Below is a small trained network, with its code and all its weights. Each question gives an input and a class and asks what happens when units are switched off, that is, made to give their printed mean instead of their output.

import numpy as np


def w(rows, s, z=0):
    codes = np.array(rows[::2]) - 128.0
    scale = np.full(codes.shape[1], s)
    scale[-1] = z or s
    return codes * scale


def norm(h):
    return h / np.sqrt((h * h).mean(-1, keepdims=True) + 1e-5)


def f(y):
    return y / 2 * (1 + np.tanh(0.7978845608 * (y + 0.044715 * y**3)))


def log_softmax(a):
    a = a - a.max(-1, keepdims=True)
    return a - np.log(np.exp(a).sum(-1, keepdims=True))


def net(x, mask):
    res = np.array(x, float).reshape(1, 7) / 4 @ E
    u = 0
    for l in range(2):
        y = f(norm(res) @ A[l][:, :-1].T + A[l][:, -1])
        res = res + np.where(mask[u : u + 5], y, B[l][:, -1]) @ B[l][:, :-1]
        u += 5
    return log_softmax(norm(res)[-1] @ U[:, :-1].T + U[:, -1])


A, B = {}, {}
E = w([
[113,118,241,144,37,55,88,90,75,179,168,204],'x0',
[128,117,118,142,121,44,138,219,189,205,73,139],'x1',
[71,143,166,126,63,172,136,225,93,134,114,130],'x2',
[40,81,93,85,202,96,212,94,69,116,106,99],'x3',
[53,161,106,196,166,67,21,217,2,119,156,89],'x4',
[182,108,3,71,199,153,143,86,113,206,65,146],'x5',
[159,133,132,44,173,145,90,48,157,184,158,16],'x6',
],0.0045)
A[0] = w([
[38,169,146,100,149,80,108,153,169,122,117,54,82],'0.n1',
[62,60,128,78,127,54,203,64,27,205,76,210,59],'0.n2',
[115,161,164,222,92,47,90,255,179,183,113,174,54],'0.n3',
[144,115,127,153,156,52,79,47,73,134,162,147,17],'0.n4',
[97,107,171,163,69,64,104,200,149,178,78,174,1],'0.n5',
],0.0053,0.0029)
B[0] = w([
[203,78,128,142,163,137,166,148,142,210,130,155,159],'0.n1',
[153,151,166,94,3,247,114,192,126,94,181,176,195],'0.n2',
[203,4,125,137,50,157,190,154,9,56,67,164,253],'0.n3',
[175,117,125,69,137,76,106,114,190,144,205,155,162],'0.n4',
[130,105,123,113,85,204,206,167,78,66,176,155,185],'0.n5',
],0.006,0.0041)
A[1] = w([
[115,125,244,212,80,107,196,95,211,32,142,136,97],'1.n1',
[40,109,120,115,149,142,212,101,118,41,168,182,18],'1.n2',
[154,167,94,63,151,157,145,86,197,148,73,103,52],'1.n3',
[137,116,130,178,72,48,155,160,167,84,101,228,32],'1.n4',
[176,120,93,124,109,160,217,58,236,84,67,254,8],'1.n5',
],0.0058,0.0015)
B[1] = w([
[128,218,108,51,74,122,77,82,63,89,191,253,212],'1.n1',
[96,113,56,194,125,142,187,158,22,73,115,199,175],'1.n2',
[91,96,193,188,133,44,181,185,174,178,179,117,213],'1.n3',
[151,63,144,121,75,167,182,174,94,109,111,80,190],'1.n4',
[237,29,176,128,143,147,163,233,160,204,158,58,253],'1.n5',
],0.0061,0.0049)
U = w([
[51,202,156,124,96,175,63,139,153,168,103,81,30],'0',
[102,119,111,179,114,80,103,125,111,110,30,119,2],'1',
[137,115,139,131,39,171,169,161,53,70,133,191,185],'2',
[45,149,50,187,249,89,141,109,96,119,81,90,109],'3',
[183,76,144,119,154,131,167,140,206,202,140,64,199],'4',
[123,204,171,84,100,94,49,2,160,142,190,169,105],'5',
],0.011,0.0056)

Each question gives the input, the list of numbers given to net, and the class t.
The units are the neurons (one row each of A and B). Each row of codes is followed by its name. A weight is (code - 128) times the scale printed after its matrix; where a second scale follows, it is the last column's (A, B and U).
mask holds one flag per neuron, layer by layer. A switched-off neuron (its flag False) gives its mean, the last column of its row in B, instead of its output. The means were averaged over made-up inputs and are rounded, as every weight is.
A unit's drop is (log p(t) with every unit on - log p(t) with that unit switched off) / (log p(t) with every unit on - log p(t) with every unit switched off).
The circuit of an input: a set's keep is (log p(t) with only the set's units on - log p(t) with every unit switched off) / (log p(t) with every unit on - log p(t) with every unit switched off). Starting from all 10 units, units are removed one at a time, each time the one whose removal leaves the highest keep (on an exact tie, the one counted first), for as long as the keep stays at least 0.8.
units of the circuit, in order: the units of the circuit, biggest drop first
unit that matters most: the unit with the biggest drop
k most important neurons: the k neurons with the biggest drops, biggest first
top k neurons in layer l: the k neurons of layer l with the biggest drops, biggest first
drop when u is switched off: that unit's drop, to one decimal
input [-3,-3,-7,2,6,-3,-6], class 3: 2 most important neurons => 0.n2, 0.n3
input [6,-6,-7,-4,-6,5,1], class 4: unit that matters most => 1.n5
input [7,-7,-4,1,8,8,-3], class 5: units of the circuit, in order => 0.n3, 0.n4
input [-1,4,5,0,6,2,5], class 3: units of the circuit, in order => 1.n5, 0.n2
input [-6,-8,-7,-1,5,-1,-8], class 3: units of the circuit, in order => 0.n3, 0.n2
input [-2,-1,0,5,0,0,1], class 3: units of the circuit, in order => 0.n3, 1.n5
input [-5,-8,-5,-4,6,1,7], class 5: top 2 neurons in layer 0 => 0.n3, 0.n4
input [-8,-1,6,-2,4,7,5], class 3: units of the circuit, in order => 1.n5, 0.n2
input [0,-8,6,-6,7,2,3], class 0: 2 most important neurons => 0.n3, 1.n1
input [1,-3,-2,2,0,0,5], class 5: units of the circuit, in order => 1.n5, 0.n3
input [-4,2,-6,4,-6,3,-8], class 4: 2 most important neurons => 1.n5, 0.n3
input [3,2,-4,-3,2,4,7], class 5: top 2 neurons in layer 1 => 1.n5, 1.n4
input [-8,5,1,-3,7,4,6], class 3: 2 most important neurons => 1.n5, 0.n2
input [-8,4,-7,-7,8,8,4], class 3: units of the circuit, in order => 1.n5
input [-5,-7,4,8,-2,6,5], class 3: top 3 neurons in layer 1 => 1.n5, 1.n2, 1.n4
input [0,-6,0,-5,5,3,3], class 5: drop when 1.n1 is switched off => 0.0
input [3,1,-7,1,2,-7,6], class 5: drop when 1.n5 is switched off => 0.2
input [7,-7,0,-2,2,7,1], class 5: drop when 0.n3 is switched off => 0.1
